Here is a tiny trained network, its code and every weight. The questions are about switching its units off for an input and a target symbol, where a switched-off unit gives its printed mean instead of its output.

import numpy as np


def w(rows, s, z=0):
    codes = np.array(rows[::2]) - 128.0
    scale = np.full(codes.shape[1], s)
    scale[-1] = z or s
    return codes * scale


def f(y):
    return y / 2 * (1 + np.tanh(0.7978845608 * (y + 0.044715 * y**3)))


def softmax(a):
    e = np.exp(a - a.max(-1, keepdims=True))
    return e / e.sum(-1, keepdims=True)


def log_softmax(a):
    a = a - a.max(-1, keepdims=True)
    return a - np.log(np.exp(a).sum(-1, keepdims=True))


def net(x, mask):
    ids = ['βδεημξπτφω'.index(c) for c in x.split()]
    T = len(ids)
    res = E[ids] + P[:T]
    r = res
    for j in range(2):
        rows = slice(3 * j, 3 * j + 3)
        q, k, v = (r @ M[0][rows].T for M in (Q, K, V))
        z = softmax(np.where(np.tri(T) > 0, q @ k.T / 3**0.5, -1e9)) @ v
        o = O[0][rows]
        res = res + np.where(mask[j], z, o[:, -1]) @ o[:, :-1]
    y = f(res @ A[0][:, :-1].T + A[0][:, -1])
    res = res + np.where(mask[2:18], y, B[0][:, -1]) @ B[0][:, :-1]
    return log_softmax(res[-1] @ U[:, :-1].T + U[:, -1])


Q, K, V, O, A, B = {}, {}, {}, {}, {}, {}
E = w([
[175,25,119,102,78,188,75,171,177,68],'β',
[88,79,106,78,116,85,122,143,178,43],'δ',
[128,168,81,85,101,208,183,115,215,186],'ε',
[119,128,169,65,113,67,186,175,220,119],'η',
[113,114,215,130,75,107,113,74,196,129],'μ',
[134,93,140,252,91,160,152,118,166,99],'ξ',
[100,235,128,73,136,116,238,145,147,129],'π',
[93,183,155,66,123,91,102,101,97,48],'τ',
[98,189,124,194,110,183,109,25,96,112],'φ',
[174,173,176,149,82,199,141,138,131,124],'ω',
],0.012)
P = w([
[42,130,240,122,118,125,216,140,125,127],'0',
[152,149,55,133,33,98,120,109,193,86],'1',
[88,185,86,156,81,129,122,213,167,139],'2',
[42,193,74,168,206,206,56,206,78,106],'3',
[127,105,110,80,94,175,129,65,120,94],'4',
[204,197,36,95,21,39,125,101,160,123],'5',
[54,194,84,119,104,211,51,254,129,120],'6',
],0.0078)
Q[0] = w([
[29,136,174,127,221,228,101,197,136,114],'H0',
[95,178,135,155,95,133,112,213,132,55],'H0',
[145,56,131,123,238,96,137,117,54,180],'H0',
[208,153,86,120,2,55,150,79,153,120],'H1',
[35,164,128,132,48,164,127,156,174,79],'H1',
[105,187,128,150,101,141,123,181,146,71],'H1',
],0.0089)
K[0] = w([
[211,111,95,82,25,132,197,19,143,81],'H0',
[103,75,188,135,135,148,144,55,66,23],'H0',
[218,205,5,136,109,45,90,151,158,116],'H0',
[3,109,184,143,225,166,93,232,96,210],'H1',
[121,55,231,49,137,174,222,70,121,155],'H1',
[97,88,159,103,159,200,200,47,78,80],'H1',
],0.0063)
V[0] = w([
[123,190,115,2,126,163,118,192,106,103],'H0',
[66,69,29,150,167,117,175,181,167,108],'H0',
[219,87,155,122,116,194,127,253,137,163],'H0',
[127,195,139,185,165,151,131,177,38,71],'H1',
[151,64,180,93,130,37,128,224,129,44],'H1',
[111,227,142,149,175,89,235,228,126,193],'H1',
],0.0092)
O[0] = w([
[199,177,152,195,155,101,145,242,123,134,186],'H0',
[95,179,153,88,67,172,43,154,105,178,112],'H0',
[30,184,82,194,103,103,155,159,102,43,4],'H0',
[11,110,142,139,220,203,110,182,188,149,83],'H1',
[160,161,132,130,126,149,85,85,159,44,126],'H1',
[122,101,179,107,144,185,124,164,57,89,230],'H1',
],0.012,0.0037)
A[0] = w([
[127,73,115,110,116,105,105,156,122,95,153],'N0',
[85,140,136,127,153,165,104,128,152,135,128],'N1',
[120,204,78,145,98,92,148,119,166,104,83],'N2',
[131,144,59,174,168,85,151,101,170,134,75],'N3',
[159,220,151,153,126,186,163,76,138,165,178],'N4',
[128,91,143,231,77,184,149,94,121,169,132],'N5',
[122,104,124,145,145,99,60,127,149,102,140],'N6',
[153,132,2,86,161,174,115,119,105,92,123],'N7',
[137,126,16,147,87,147,139,151,121,165,4],'N8',
[126,65,78,99,184,95,162,90,152,182,109],'N9',
[154,111,106,142,96,112,96,105,130,155,139],'N10',
[118,117,157,161,180,147,106,93,180,92,132],'N11',
[64,114,120,147,151,152,137,207,124,111,129],'N12',
[103,159,142,148,88,106,129,104,55,110,124],'N13',
[108,154,76,176,96,92,101,133,162,91,39],'N14',
[64,162,156,64,142,122,177,113,148,135,121],'N15',
],0.0088,0.0043)
B[0] = w([
[129,145,133,181,132,154,161,128,106,182,151],'N0',
[129,113,132,85,172,103,93,139,158,81,150],'N1',
[136,131,254,188,127,166,96,115,105,195,182],'N2',
[125,43,194,131,138,173,96,88,75,40,137],'N3',
[129,72,141,135,128,65,85,192,142,53,255],'N4',
[167,162,98,33,110,85,61,143,131,115,183],'N5',
[99,195,104,124,151,136,136,152,127,147,144],'N6',
[123,57,172,180,70,76,111,109,163,88,174],'N7',
[93,188,76,113,153,89,122,94,103,187,149],'N8',
[203,170,223,161,62,195,132,59,163,124,181],'N9',
[103,172,98,122,117,109,115,115,78,94,160],'N10',
[79,156,108,130,122,54,103,197,152,138,174],'N11',
[176,173,118,105,99,195,170,53,86,82,179],'N12',
[84,36,181,174,93,96,109,182,171,162,175],'N13',
[144,158,161,145,176,168,97,128,104,228,156],'N14',
[143,44,140,157,72,88,86,126,162,108,172],'N15',
],0.0062,0.0059)
U = w([
[113,164,147,184,101,130,132,130,150,158,56],'β',
[158,254,76,54,105,134,94,124,138,145,224],'δ',
[147,71,99,127,83,70,145,176,59,191,170],'ε',
[150,50,179,149,79,112,117,175,151,82,186],'η',
[192,122,115,136,107,70,160,68,112,103,60],'μ',
[68,85,107,92,91,129,97,141,152,130,95],'ξ',
[138,116,147,104,136,197,105,147,93,127,2],'π',
[165,90,112,134,196,78,109,184,180,128,132],'τ',
[157,89,151,117,131,140,126,103,139,186,64],'φ',
[103,150,96,182,133,135,203,115,149,96,177],'ω',
],0.0053,0.0045)

Each question gives the input, a string of symbols that net reads in full, and the target symbol t.
The units are the heads (3 rows each of Q, K, V and O) and the neurons (one row each of A and B). Each row of codes is followed by its name. A weight is (code - 128) times the scale printed after its matrix; where a second scale follows, it is the last column's (O, A, B and U).
mask holds one flag per unit, heads first, then neurons. A switched-off unit (its flag False) gives its mean, the last column of its rows in O or B, instead of its output. The means were averaged over made-up inputs and are rounded, as every weight is.
A unit's drop is (log p(t) with every unit on - log p(t) with that unit switched off) / (log p(t) with every unit on - log p(t) with every unit switched off).
The circuit of an input: a set's keep is (log p(t) with only the set's units on - log p(t) with every unit switched off) / (log p(t) with every unit on - log p(t) with every unit switched off). Starting from the 12 units with the biggest drops (on a tie, the unit counted first), units are removed one at a time, each time the one whose removal leaves the highest keep (on an exact tie, the one counted first), for as long as the keep stays at least 0.8.
circuit, biggest first: the units of the circuit, biggest drop first
k most important neurons: the k neurons with the biggest drops, biggest first
heads that matter: for each layer, one digit per head in row order, 1 if its drop is at least 0.15 and else 0, layers parted by /
input ε δ ε ε φ, target ε: heads that matter -> 01
input ξ ε τ, target ξ: circuit, biggest first -> (H0, H1)
input ξ φ τ π ξ ξ ξ, target ξ: heads that matter -> 10
input φ ε τ, target φ: heads that matter -> 11
input ξ β ε, target ξ: heads that matter -> 10
input β ε φ, target β: heads that matter -> 11
input η δ ε δ, target δ: 2 most important neurons -> (N4, N6)
input η μ ε, target η: heads that matter -> 01
input ε ε τ, target ε: circuit, biggest first -> (H1)
input τ π τ, target τ: circuit, biggest first -> (H0, H1)
input τ ξ ε, target τ: circuit, biggest first -> (H0, H1, N4)
input δ β μ, target δ: circuit, biggest first -> (H1, H0)
input ε η τ φ, target η: circuit, biggest first -> (H1, N13, N4)
input ξ δ μ, target ξ: heads that matter -> 10
input ξ δ φ, target ξ: heads that matter -> 10
input ω τ ε, target ω: heads that matter -> 11
input μ τ ω ε, target η: circuit, biggest first -> (N7, H0, N4, H1)
input φ ξ δ, target φ: circuit, biggest first -> (H0, N9, H1)
input δ η η τ η, target δ: 3 most important neurons -> (N13, N7, N15)
input ε ε β ε π, target ε: circuit, biggest first -> (H1)
input φ ξ φ, target φ: circuit, biggest first -> (H0, H1)
input φ ξ τ, target φ: circuit, biggest first -> (H0, H1, N9)
input π τ ξ μ π τ ε, target π: heads that matter -> 01
input τ φ μ, target τ: heads that matter -> 11
input ω β ω, target ω: most important neuron -> (N12)
input ε ε ε β, target ε: heads that matter -> 01
input β φ τ, target β: 2 most important neurons -> (N2, N14)
